Rows, each with the grade of its hidden value
[ -15  257  -26  407 -265  -58   56  -14  398 -319   75  248  122 -372
   -2 -131   45  124   85  -95  112 -363 -119  494  443 -243  187  399
 -303 -257    0 -276   13  163  194 -110  -48   88  122 -107 -110  424
   83  115]  C
[-349 -310  -58  250  151  154  318 -101  142 -421   86  -51  256  -90
  223  284 -374 -117 -566  309 -191  280  261  132 -106 -397  -68 -119
  261  348  177  132  221  -33  -85  -20 -148   29 -111  -74   75   71
  -53   47]  L
[ 342   61   95 -184 -302    3  250  321  118 -174 -132 -167   84 -273
  250  136 -398   63 -182  -13 -128 -294  161  334   92 -417  -44  -74
 -262   35 -217   62   30 -177  498  -10 -309   66  379 -102    1   62
 -172  -94]  L
[  85  346  122 -284 -198 -137 -421  102  -56  409   72  -50 -315  323
 -233   41 -127  183  252 -295  140   44 -154  133 -117  225 -133  184
   23 -268 -121 -194 -114   11 -230   23  159 -205 -330  142  -55  145
  -28   67]  P
[ -55  111  194 -183   -7    2 -194  107   83  192   21 -141 -136  366
   -1  179 -582 -100 -416  157 -156  271  152  101 -338 -137 -266   33
  453  159   19  403   38 -131 -238  104  -46 -167  -64  191  -19 -149
 -238  158]  D
[ 353  182  176 -457  -67  -40 -127  448  -62  308  282 -248    4  155
 -138  305 -211   78  174 -192  -46 -242 -171 -168 -208  -37 -201  -71
 -161 -166 -217   70 -165  -44  317 -133  188 -111   37    9 -174   76
   49 -135]  W
[ 119  307  217   30 -216  -11   95  365  356 -103   39   43  182 -204
  182  199 -121  115 -220   -9   -8 -313  -77  220  171 -427 -185  192
  -86 -115 -225   45  -12 -166  416  169 -157  -23  328  -77 -207  274
  -47 -180]  D
[-180 -146  -21   77  -98   95   12 -368   75  -93  -67  -95 -105  188
  429  280 -334  -30 -488  124 -221  378  319   97 -263 -250   92 -180
  449  430  108 -160  363  -36 -436   79 -117 -180 -402   15  338  -61
  -84  139]  L
[ 119  191  218  -40  -45   11  189  178  359   94  193  125  226 -293
  164  405 -190  126 -230 -157 -175  -69  157 -163  321 -471  289  138
   96   32   58  -99  260 -191    2  244 -240  -33  289 -127  -77  212
   47   75]  E
[-313 -345  -55 -154  236   73  132   35 -195  -32  131 -183   77  144
  -78  317 -455  -20 -274   87 -117  501  238  -61 -258  -50 -132 -206
  230  213  171   68   97 -117 -300  -21  -36  -57 -359   16   87   -5
  -48   69]  P
[ 158  362  127   98 -209  143 -352  159    1  -17  -11  201 -237  -18
 -486   17  289  -81  392 -161  311 -194 -114  190  261  275 -252  370
 -140 -299 -136 -258 -115   72  199  -40   73   46  196 -118 -492  161
 -187   94]  L
[  69  291  125  -71 -134 -163  164  144  408   82  243   -8  196  -79
  292  182 -273  258 -234 -153 -137 -241 -109  132  124 -499  175  152
  -34 -119  -48  -11   97   26   77  122  -88 -114    2    6   50  347
  140 -131]  W
[ 132  436  319    4 -230 -104  -79  489  315   96  -23  218   54 -364
 -170  148   16  254  133 -223  189 -243   -5  205  512 -157 -142  446
 -161 -310 -192 -173  -48 -283  255  290 -248   62  515 -115 -393  325
  -85   -5]  Z
[  68  155  231 -477   65  -43 -255  427 -168  456  159 -133 -119  239
 -382  313 -303   89  114 -193   48  215   -7 -188 -162  157 -299   44
  111 -158  -81   92 -135 -246 -112  110   66 -134  -63   95 -229   23
  -93   38]  P
[ -14  199  168   13 -126  -47  -74  -16  325   33   -6  -51  -56  171
  186   64 -609  -72 -517  183 -214   85  146  303 -173 -367  -49  127
  369  148   50  395  110  -51 -174   79 -133 -121   49  185   72  -47
 -195  222]  D
[-207  212   82  134  -10 -114 -199 -231  344  128  251   13  -50  308
  110   70 -387   29 -334   70 -146  143  -50  157 -216 -211   77  190
  405   59  167  154  111  181 -461  -28  151 -204 -364  210  130  123
   68  236]  W
[-177   32 -128  334 -105   70  403  -70  259 -474   48  212  235 -401
  133   61  131  157  -95 -105   95 -161   39  368  516 -352  186  214
 -250 -103   55 -402  195  145  180   84 -276  125   35 -280  -97  474
   32 -180]  W
[ -81 -120 -126  -78   -6  170  -55 -218 -248  -36   11  -23 -204  153
 -217  130 -111  -92   60 -114   32  318  169   62  -48  163   71  -64
   68   56  142 -271  140   96 -295  -86   -7  -45 -372  -52   20   21
 -133  158]  P
[ 256   29  -56  -49 -118  355  144  106 -197 -280  -34   76  -64 -178
 -282  201  271 -176  234 -165  157 -172   91   44  319   47  -52   19
 -295  -93  -81 -334   85   90  433  -43 -165  140  244 -341 -394  115
 -246 -139]  L
[   3  209  -89  271 -140   83  274 -207  386 -353  177  118  155 -111
  211    5  -65  -28 -268   -4  -81 -298 -100  344  216 -475  255  178
  -89  -63   80  -45  173  343  166  -60  -91    9  -25  -97  -26  347
   15  -85]  Z
[-242  -73   64  423 -124   71   47 -237  316 -288 -112  180   51 -270
  261  192 -214   -5 -391  163 -109  252  372  243  180 -307  148  125
  307  310  161 -211  335 -153 -312  112 -242   17   30  -80  127   77
  -72  346]  Z
[-335 -249 -149  264  107   84  -60 -272   -8 -235  182  -35   17  134
  -71   83 -258 -133 -160  179  -67  289   84  152 -229   12   -7  -27
  190  173  229  -45   80  181 -327 -292  202  -46 -455   41  116   49
   58  280]  C
[-439 -152 -112  370  109   34  -93 -238   83 -249  137   86    8   71
 -185  -14 -236  -88 -144  173   27  310   79  279  -67   42  -43  166
  204   72  259  -28   51  161 -386 -197  126   -2 -365   52   16  124
   13  321]  C
[  35  286   17   76 -129   67  137 -182  366 -130   96   40    6  164
  216    0 -369 -120 -490   72 -189 -115    5  324    7 -477  166  165
  209   31   98  275  187  237  -25   70 -154  -99  -11   65   11  127
 -171   12]  D
[ 183  403   63 -156 -305 -135  -88  204   98   99   17   25 -139   -3
  -92  -50   34  277  265 -334  207 -311 -187  370  247  -15  -71  277
 -305 -378 -213 -289  -91  105  205   65  -73  -42   -3  -57 -171  346
  -43 -203]  Z
[-206 -221   18 -155  174 -114  256   19  174   33  293 -284  253  155
  358  323 -760   82 -590  161 -381  258  158  -19 -378 -488   71 -225
  306  294  165  333  157  -43 -255  -47  -21 -149 -310  133  324   34
  117   38]  E
[  37   39 -124 -199  -15 -102 -184 -111 -131   87  118 -201 -297  418
 -389 -278 -636 -125   59    1  -32   90    4  444 -262  174  -20   97
    1 -126  178  355 -141  378 -239 -381  124  -25 -284  233   27  -97
 -198  295]  E
[ -87 -239 -118  -54   -9   53  -71  -84 -245  -98  -11 -133 -171  109
 -200   50 -289  -51   79    4   20  260  215  203 -130  187  -75  -82
    6  103  100 -139   34   77 -194 -232   14   20 -263  -28   51  -61
 -125  200]  W
[-357  135   84  171  146  -52   94   13  383  -85  315   15  229  163
  119  181 -331   45 -495  167 -109   88 -114  139 -128 -399 -136  176
  316   19  114  291   55  109 -153   83   49 -118 -205  106  -55  278
   76  -69]  Z
[ -90  109  -54  111 -182  111 -274 -110 -113 -139 -107   31 -298  227
 -222  -67   52  -74  119   -8  214   75  -16  376  -53  246 -289  162
   31  -78  -68 -219  -37  156  -60  -89   62  -44 -244  -27 -159   72
 -209   38]  D
[ 325  369  190  -67 -314  -11 -437  276   46  110    2  -26 -243   82
 -299  -24  -48  -44  305  -75  159 -316 -168  268  -51  168 -320  234
 -165 -246 -252  -12 -236   16  293 -201  189  -30  178   52 -295   43
 -131  142]  L
[-259 -189  -92  171  149  133  -64 -103 -113 -223   81   19  -77   92
 -401   16 -249 -202  -27  148   59  304  174  207  -38  164 -146   99
  130   67  231   76   13  150 -220 -217   37   87 -142  -14 -162  -18
 -167  286]  W
[ 288  285  -96  -76 -497  -11 -336 -202 -109  -29 -243  -82 -519  274
  -78 -307 -107  -18  258 -158  156 -204  -43  646  -72  221  -65  134
 -193 -166 -174 -247  -62  290   40 -224   19  -74 -221   56   42    2
 -272   93]  D
[-152 -145   96 -147   20 -145 -106   45   83  101  113 -347   -3  323
  247  193 -789   16 -479  265 -279  280  136  157 -600 -230 -240 -194
  369  301   24  397   -2 -102 -267 -147  108 -183 -326  261  293 -130
   -7  176]  Z
[ 170  -53   63   76 -146  269 -127  175 -160 -213  -70   47  -79 -216
 -261  262  199 -146  258  -27  149  -58  139    6  138  161 -225    7
 -162   26 -131 -349   10 -123  306 -133   -1  107  221 -249 -314   14
 -151  101]  L
[-102   76  179  225 -297 -181   61  169  393 -174 -179   52  122 -385
  373  113 -349  277 -297   71  -48  -24  222  453  198 -404  -55  174
   20  101 -117 -150  113 -334   20  163 -294   13  199  -23  130  206
   -9  132]  Z
[ 346  -96   51 -211  -76  281  102  271 -184 -129   96 -157   65 -124
  -58  425   37 -150  102  -57  -50 -177   78 -199  -49  -84 -141 -239
 -209   85 -171 -167   34  -85  493 -159   13   40  190 -245 -215   -3
  -80 -124]  L
[ 168  357  139  -55 -128   73 -499  -94   11  269  102   84 -385  326
 -429   18  -75 -164  206 -121   86   36  -30   59  -53  268  -47  275
  205 -132   56   -9  -10  180 -257 -104  179 -102  -64  104 -243  -57
 -187  352]  Z
[-139  -71 -104   80   41  159 -120 -176 -136 -138  114  -20 -147  219
 -249   82  -45 -147   43   27   72  173   32  118 -120  167 -122   24
   94   34  109 -119   40  233 -159 -193  133  -23 -313  -40 -111   46
  -97  100]  Z
[-300 -205   96 -144  209 -114   88  127   96   93  224 -242  173  190
  165  333 -689   86 -497  183 -252  386  181  -29 -377 -292 -163 -140
  383  261  127  324   78 -158 -318   23   -7 -135 -267  146  177   -2
   44   76]  W
[ 301  385  137 -150 -288  -59  -96  198  234  173  251  -37   71  -23
  186  246   65  204  112 -276  -26 -421 -314  -20   -2 -257   72   68
 -224 -236 -252 -281  -35   15  286  -32  186 -185 -110  -26  -20  352
  222 -167]  P

[  44  123  -78   91 -170   59   20   34  -26   93   90  -87   90 -165
  210  123   61  -88 -106 -213 -219   55  152 -127   22  -47   26   67
   37   75 -135  -11   39  -75    8 -122   35   71  -81  120  -37  -25
  -26 -111]  X
[ -92  -14   15 -113   19  -14  -69  103  -90   65 -238  -59   10  -11
  -81   67   -3   99  -54   88   35  163   46 -100   29   47  -22  -73
  151  -12   46   -5  -11  -27   77   41    9 -118  159  -29   38   12
 -143    2]  M
[ 111  -57 -136 -167  -94 -170   27   62   90   67 -301  117  -67   22
   53 -154  191    5  -22  236  -31   72   43  153 -165  -43  -29  -74
   86   17  -92 -175  -97  -92  -98 -134  -18 -138   95  158   82   -9
   -8  -77]  G
[  38  122    6  103   -1  -84  -23  -46 -172   95   43  162   25   -5
  102  -54 -117  -72  -65 -355  -93  -74   87  -18  -55  -54  -57   76
  119  -52  -58  -54  -53   70  238   14   35 -116   48 -157  -21   75
   74   31]  F
[ -31  -87    4  -20  -17   36  104   -3   33  203 -176 -157  -60  -12
   35   94   93  149  -15  165 -159  148  138 -104 -142  151   -3   53
  107  -80   14  -76 -127  -73  -76  -79   -2  -85  112   54  -57  -57
 -145 -101]  J
[  99  135   47  174 -183   89   32 -109  102  111  158   -9  -91 -125
   24  118  -50  -64  -57 -336 -139 -159  -20  -54   11  -10  -50   65
   86  -95   38  -86 -100 -104  -69  -87   13   17  -68   28 -269  -73
  127  -48]  M
[   0   82   38  -27  -62  -60 -127  -20 -171 -104   10  181   53  -45
  -20  -52 -116 -189  -35 -219   15 -147   10   13 -180  -43  -54  -51
  -58   41   60  108   74   65  192   62   92 -122   63 -145   47  -52
    2   92]  X
[ 124   26 -196   50   61  -58  -35   -4 -123  196  164  246   90  -18
  143  -95  183 -228  -88 -327  -79 -116  102  -42  -49 -239   47   86
  -10  -26 -197  -76   38  143  162  -68  -29   80 -135  -42   42  -16
  177  -50]  F
[ -90   -8  -48  -29    7  -66   13   79 -162  160 -178  -77   56  -30
  155   18   27  117  -56    9 -160  166  183 -122  -63   47  -20   44
  167  -20  -65  -36  -23   12  139  -55   -3 -131  137  -49   70   90
 -183  -72]  M
[  88  185  -40  144 -227 -103   30  -12  -23  -69  -74  182  -21 -122
  214   53 -138  -73  -30 -197  -32 -159  163   65 -170   22  -34  -47
    3   18 -101  -45 -110  -98   67  -34   58  -77  168    9   19  -55
  -49   39]  T
[ 174  115   -5   92 -238 -140   21 -109   61   -2   66  185  -98  -82
  151  -96  -60 -106  -40 -219 -174 -181   23  171 -180  -51 -104   12
   88  -33  -50 -121 -120  -84  -34 -140   53 -151  -51    6 -149    8
  126  -49]  U
[ -76   81  -10   11  -93  -11   20  117 -113   67 -295 -111   74  -77
  188   73  -54   66  -40    7 -128  162  187 -106   13   68   17   -1
  118   53 -101  -37  -36  -61  109  -30    8  -68  231   26   57   42
 -216  -38]  M
[ 119  168   94  110  154  238  -24  -61   52  243 -117  124  -17  117
 -302  -30  -47 -250  -34 -492  171 -135 -214  -89  315 -147   70  118
   12 -110    5 -241 -125   63  140  165  -87  203  120  -23 -193 -119
  378  126]  U
[ 260  205  -19  196 -139  -45   91 -147   53   59  193  214  -54  -26
  129  -21 -102 -203  -74 -408 -131 -108   74  125 -111  -78  -56  120
   26   26 -125 -153 -117  -61   74  -60  108   -2  -92   62 -114  -46
  295   -3]  G
[ 142   36  -77  -71 -164   12  -82   83  172  -19 -129  107  -57  -96
  -74   63  117 -129  -62   48  105  -24  -57   72  110 -136   34 -171
   38   40  -70  -99  -35 -122 -166  -50  -14   67  -27  173 -100 -140
   82  -37]  F
[ -24  191 -121  155   40   43   11  -38 -107  169  192  150   21  -59
  -98  134  117   29 -122 -507  177 -295   58 -287  -38   26  -10   67
   10 -207   67   45  -94  -16  133   68  -52    7   92  -37  144  -48
   65  149]  S
[ 227  -15 -137   64 -190 -181   18  -29   45   50  154  196  -63 -106
  303  -22   82 -105  -67  -41 -239  -16  180  169 -145 -147  -31  -34
  132   22 -219  -90  -60  -24  -61 -202   68  -74 -221   35 -146    3
   90 -160]  T
[ 204   10  171  -28 -176   28  -87  -32  185 -178 -180  161 -172  -10
 -167   36 -138 -194   33   79   95  -98 -120  221   35  -26   -4 -223
   43   23   48  -15 -130  -81 -144   64   98  -62   22   -2 -319 -186
  137   80]  J
[  -4  -94   40 -146   85  141 -150   26   56  111   13  -23  -71    7
 -381  100  150  -41  -65  -16  153    4 -190 -137  160  -76    1 -103
   99 -106  189   35   34   17  -71   64  -22   19  -97  -20 -178 -122
  113   22]  T
[ 129  258  134   72 -227  157 -117   36   84 -174 -131   71    9 -108
 -107   91 -172 -299  -41 -316  106 -145 -135   24  257  -94   41 -129
  -29  111   -6   13  -10 -108   -1   95   59  106   77   78 -196 -137
  152  131]  U
[ -77   64  -30  -39  -86  -27   45   89 -145   75 -229 -150  111  -59
  204    8   12   47  -55   11 -216  199  197 -114  -99   88   -7   65
   78   92  -80    2   16  -54  118  -73   44 -107  166   64  133   67
 -205  -61]  B
[ -99 -153  -41 -203   75   69  -87 -105  -22  148  320  -86  -36  -36
 -367   73  253   33 -103  -10    5  -31 -116 -210 -325   59 -118   50
  -60 -112  353  140  150   -2  -71  -46   54 -109 -208    3   47 -151
   20  -57]  B
[ -93   72  -41  -18  -83  -11   45  120 -151   97 -277 -168  134  -76
  245   39   -1   53  -58   22 -218  234  230 -133  -47   77   23   63
   81  105 -134  -31   10  -52  126  -69   22  -62  200   69  136   62
 -243  -82]  U
[ -37  -19  176 -156   33  131 -134  -67   63   21 -136    5 -113   57
 -483  -31  -19  -77    1  -73  177 -136 -309  -44  -11   31  -78  -66
    5 -116  340   -3  -16  -21  -33  113   -3  -95  101  -66 -156 -144
  120  113]  B
[  77   42  -45   35  350  318  -32    8   63  384   43   69   -2  137
 -480  171  201 -124 -112 -362  349   13 -158 -292  395 -149  138   88
   25 -171   25 -167  -80   85   85  218 -112  320   -8   48  -80 -201
  366  112]  S
[ -52  -40   37 -216 -157   59 -110   62  111  -83 -110 -143  -52 -113
 -256  150   81   42  -72  236   73  113  -92  -56  -73   83  -59 -166
   18   55  207   79   68 -181 -191  -21   68  -91    5  155  -17 -152
 -122  -36]  U
[ 104  -73   29  -27 -208  109  -68  -39   87  -83  237  -68  -29 -171
    1  179  104 -186  -47   34 -173  -36   34  -36 -126  -18   14  -96
  -63   72   58  201   99  -54 -188 -103  136   27 -282   67 -234 -206
    5  -89]  J
[ -89   -7  154 -161   13  126 -220  -52  -18  -84   91   19  -64  -32
 -513  108  -53  -80  -59 -117  239 -137 -263 -119  -57   32  -99 -131
  -38  -72  397  168  106  -14    7  156   71 -101  -12 -110  -88 -180
   57  132]  X
[ -28  158   75  119 -142    6   42   73 -142  -30 -313  -39   64  -68
  253   67 -186  -24    7 -126 -135   27  210  -67   -3  103   35   -9
   72   57 -117   27  -92  -37  169   27   49  -76  302  -50   -6   25
 -189   63]  S
[-127  -24   -5 -121   99   85  -80   12 -175  101  101 -110  105  -23
 -173   94   79  -15 -105  -97  -22  126   31 -240 -126   47  -34   62
  -24   21  152  137  154   43  145   50   76  -51  -30  -33  130  -62
  -65    1]  B
[ -59   54  -10   28  -81    3   37  103 -127   56 -252 -106   78  -72
  217  100  -44   42  -29   22 -149  157  232 -116  -34   84   37    1
   84   61 -112   17  -30  -35  114  -24   37  -53  205   10   50   12
 -222  -28]  S
[-166 -104   32 -180   70  -21  -85  -14 -153  122   77 -147    8  -16
 -188   45   73  157  -97   45  -93  156    1 -183 -195  108 -126   34
  131  -69  240  107   93   11   72  -17   64 -234  -47  -93   58   33
 -133  -58]  U
[ -31   -9   45 -133  273  253  -22   14   39  272 -158  -96   -1  150
 -496   89  113  -28  -73  -80  238  187 -171 -219  175    7   41   84
    9  -62  162 -131  -15    6   69  177  -34  130  114   89   20 -162
  185   73]  G
[ 102 -170  -14  -51  171   63  -58 -112  -11  231  219  120  -57   68
 -182  -11  115 -174  -36  -97  -55    2  -51  -17 -115 -143   -8   74
    0  -87   58  -60   42  159   50   -2   34   44 -225 -116 -192 -150
  233  -79]  T
[ -94   29    2  -83    9    0   -6   67 -195   74 -106 -151  116  -17
   67   30   10   38  -79  -26 -166  239  148 -157  -79   78  -29   68
   89   86    6   79   80    1  174  -12   87 -123   75    4  128   66
 -142  -27]  G
[ -44  100  -18  -18 -103  -24   46  108 -119   51 -310 -116  109  -51
  218    1  -27   12  -44    5 -183  198  192  -73  -32   66   18   41
   78  115 -132  -40  -15  -65  120  -52   37  -76  214   81  116   59
 -182  -43]  B
[-102   63  -41    5  -77   -4   31  137 -159   87 -292 -144  123  -86
  254   78  -22   56  -42   24 -178  202  245 -146  -20   68   40   27
   86   84 -138  -10    4  -34  140  -47   12  -43  230   30  108   44
 -265  -62]  M
[ -38   34   -3   43  -36    0   -9  -58  -69  102   23   58  -46  -45
  -45   21   52   21  -25 -214  -13 -221   14 -133 -159   62  -52   21
   40 -167  126   45  -75    2   48  -14  -20 -116   93  -99  -29  -38
  -31   55]  S
[ -36   10   26   11  -24 -143    0   -7 -152   68 -120   67  -46    4
   90  -37  -52  123  -26  -67  -99  -25  123  -29 -144   88  -82  -10
  205 -116   26   14 -120   17  134  -16   26 -268  141 -161   -6  108
 -114   30]  S
[  11  185 -110  165   99  100   -1  -78  -98  163  259  219   28  -25
 -193  136  125  -79 -112 -570  256 -370   18 -291  -69    3   19   78
 -100 -208   91   67  -79   31  150  129  -40   78   68  -53  148 -141
  152  198]  J
[ -58   22  -12    3  -68  -11   32  113 -136   54 -256 -112   78  -62
  221   87  -14   52  -28   69 -166  181  242 -111  -37   85   40  -10
  101   63 -118   37  -27  -23  105  -30   42  -74  181    3   51   25
 -235  -37]  S
[ -38   44  -28  -81  -56  -58   64   90  -80   93 -299 -129   44    1
  122  -17   34  108  -52   92 -150  248  152  -61  -60   97  -27   38
  151   65  -61  -60  -46  -88   78  -65   39 -147  184  102  118   87
 -147  -46]  G
[ -17  133  -23  119  -16   50   -5  -28 -122   86   -1  114   33  -45
   11   36    8  -93  -31 -375   40 -262   53 -170  -76   12   14   44
  -39 -113   30   49  -59   37  152   48  -25   -4  158  -92   33  -62
    9  120]  S
[  45  112   49   58  217  263  -64  -75   70  204   16  170  -65   94
 -529  136   -1 -162  -54 -410  420 -212 -232 -186  164  -65   44   32
  -92 -181  184 -128  -90   35   96  255  -68  207  139  -32  -73 -271
  316  199]  T
[ -73   15 -112   12  114   65   22   71 -165  219  -54  -29  106   -4
   26   69  214   28  -76 -165   -8   -5  156 -290   -7   30   77   72
   31  -93  -51   64  -28   62  130   21  -51   17  101  -15  152  -10
  -89   38]  J
[  42  -11   79  -77  150  235 -154   65  -45  111 -104    2   77   52
 -252   38   19 -292  -38 -173   88   89 -141 -114  303 -193  110  -17
  -11   55   -3  -19  106  134  127  141   -3  198  -34  -46 -177 -141
  194   41]  F
[-126    6   -8 -102   36    0  -31  127  -84  166 -322 -127   20   -1
  -55   36   60  174  -64   59    1  181   42 -161  110   59  -11  -21
  215  -63   22  -75  -59  -46   68    7  -62 -114  214    5   53   79
 -163  -20]  F
